Below are the code and all the weights of a small trained network. Each question names an input and a class and asks about switching units off, where a switched-off unit gives its printed mean instead of its output.

import numpy as np


def w(rows, s, z=0):
    codes = np.array(rows[::2]) - 128.0
    scale = np.full(codes.shape[1], s)
    scale[-1] = z or s
    return codes * scale


def f(y):
    return np.maximum(y, 0)


def log_softmax(a):
    a = a - a.max(-1, keepdims=True)
    return a - np.log(np.exp(a).sum(-1, keepdims=True))


def net(x, mask):
    res = np.array(x, float).reshape(1, 8) / 4 @ E
    y = f(res @ A[0][:, :-1].T + A[0][:, -1])
    res = res + np.where(mask, y, B[0][:, -1]) @ B[0][:, :-1]
    return log_softmax(res[-1] @ U[:, :-1].T + U[:, -1])


A, B = {}, {}
E = w([
[211,174,2,172,82,42,211,178],'x0',
[169,47,224,109,11,153,210,106],'x1',
[109,135,111,127,99,155,117,132],'x2',
[74,48,89,243,138,152,153,223],'x3',
[123,134,120,114,121,159,131,144],'x4',
[151,111,125,120,137,126,110,131],'x5',
[140,124,123,138,134,134,125,113],'x6',
[101,144,136,148,107,110,121,122],'x7',
],0.0085)
A[0] = w([
[113,152,186,78,149,150,80,70,184],'n1',
[82,43,253,112,117,184,110,100,168],'n2',
[64,107,203,115,184,160,56,141,197],'n3',
[182,47,212,120,4,142,207,122,152],'n4',
[81,22,117,211,154,130,133,204,171],'n5',
[162,201,134,71,111,113,116,82,254],'n6',
],0.015,0.007)
B[0] = w([
[80,110,109,95,149,71,154,14,215],'n1',
[36,62,188,98,170,102,48,156,254],'n2',
[151,155,141,152,151,211,137,4,237],'n3',
[165,59,187,125,16,101,180,138,249],'n4',
[88,110,121,222,155,164,172,153,227],'n5',
[206,211,159,30,131,112,78,159,212],'n6',
],0.018,0.021)
U = w([
[120,180,118,60,168,161,111,51,124],'0',
[177,213,61,61,176,113,70,200,142],'1',
[81,132,119,179,158,227,135,76,149],'2',
[119,180,2,195,185,118,152,216,255],'3',
[88,84,155,31,107,88,98,103,144],'4',
[211,147,179,77,53,139,144,142,106],'5',
[45,67,188,152,127,167,127,149,44],'6',
[109,60,68,156,54,130,235,133,87],'7',
],0.0076,0.0027)

Each question gives the input, the list of numbers given to net, and the class t.
The units are the neurons (one row each of A and B). Each row of codes is followed by its name. A weight is (code - 128) times the scale printed after its matrix; where a second scale follows, it is the last column's (A, B and U).
mask holds one flag per neuron, in row order. A switched-off neuron (its flag False) gives its mean, the last column of its row in B, instead of its output. The means were averaged over made-up inputs and are rounded, as every weight is.
A unit's drop is (log p(t) with every unit on - log p(t) with that unit switched off) / (log p(t) with every unit on - log p(t) with every unit switched off).
The circuit of an input: a set's keep is (log p(t) with only the set's units on - log p(t) with every unit switched off) / (log p(t) with every unit on - log p(t) with every unit switched off). Starting from all 6 units, units are removed one at a time, each time the one whose removal leaves the highest keep (on an exact tie, the one counted first), for as long as the keep stays at least 0.8.
units of the circuit, in order: the units of the circuit, biggest drop first
most important unit: the unit with the biggest drop
k most important neurons: the k neurons with the biggest drops, biggest first
drop when u is switched off: that unit's drop, to one decimal
input [2,6,-2,4,-6,-7,8,3], class 7: most important unit => n4
input [5,-7,-6,0,7,7,2,-2], class 1: 3 most important neurons => n4; n5; n3
input [-1,-2,3,1,7,-2,-4,-2], class 2: 3 most important neurons => n4; n6; n2
input [2,-2,-6,6,8,0,5,-4], class 3: units of the circuit, in order => n4; n3; n2
input [-1,-2,-3,1,-7,8,-2,2], class 2: 2 most important neurons => n4; n6
input [-2,-4,4,0,-1,0,3,6], class 0: 2 most important neurons => n5; n4
input [1,1,5,-6,7,2,-4,3], class 5: 2 most important neurons => n2; n6
input [-4,-2,-7,1,3,-6,-1,1], class 2: 3 most important neurons => n6; n3; n4
input [4,-3,0,6,-3,7,0,0], class 3: 3 most important neurons => n4; n3; n2
input [8,2,6,1,-8,-4,2,3], class 7: 3 most important neurons => n6; n2; n3
input [5,7,-5,0,-4,-5,6,1], class 5: 2 most important neurons => n5; n1
input [-4,-7,7,1,3,-3,-4,8], class 2: 2 most important neurons => n6; n3
input [4,3,2,0,-7,-6,-5,-5], class 5: 2 most important neurons => n5; n2
input [-8,-5,-7,-6,-3,-1,4,7], class 0: most important unit => n3
input [8,-4,-5,4,-5,3,3,5], class 3: drop when n3 is switched off => 0.1
input [-4,-4,2,1,-5,5,-8,-5], class 2: drop when n6 is switched off => 0.5
input [7,1,-8,-7,2,-8,-8,2], class 5: drop when n6 is switched off => -0.1
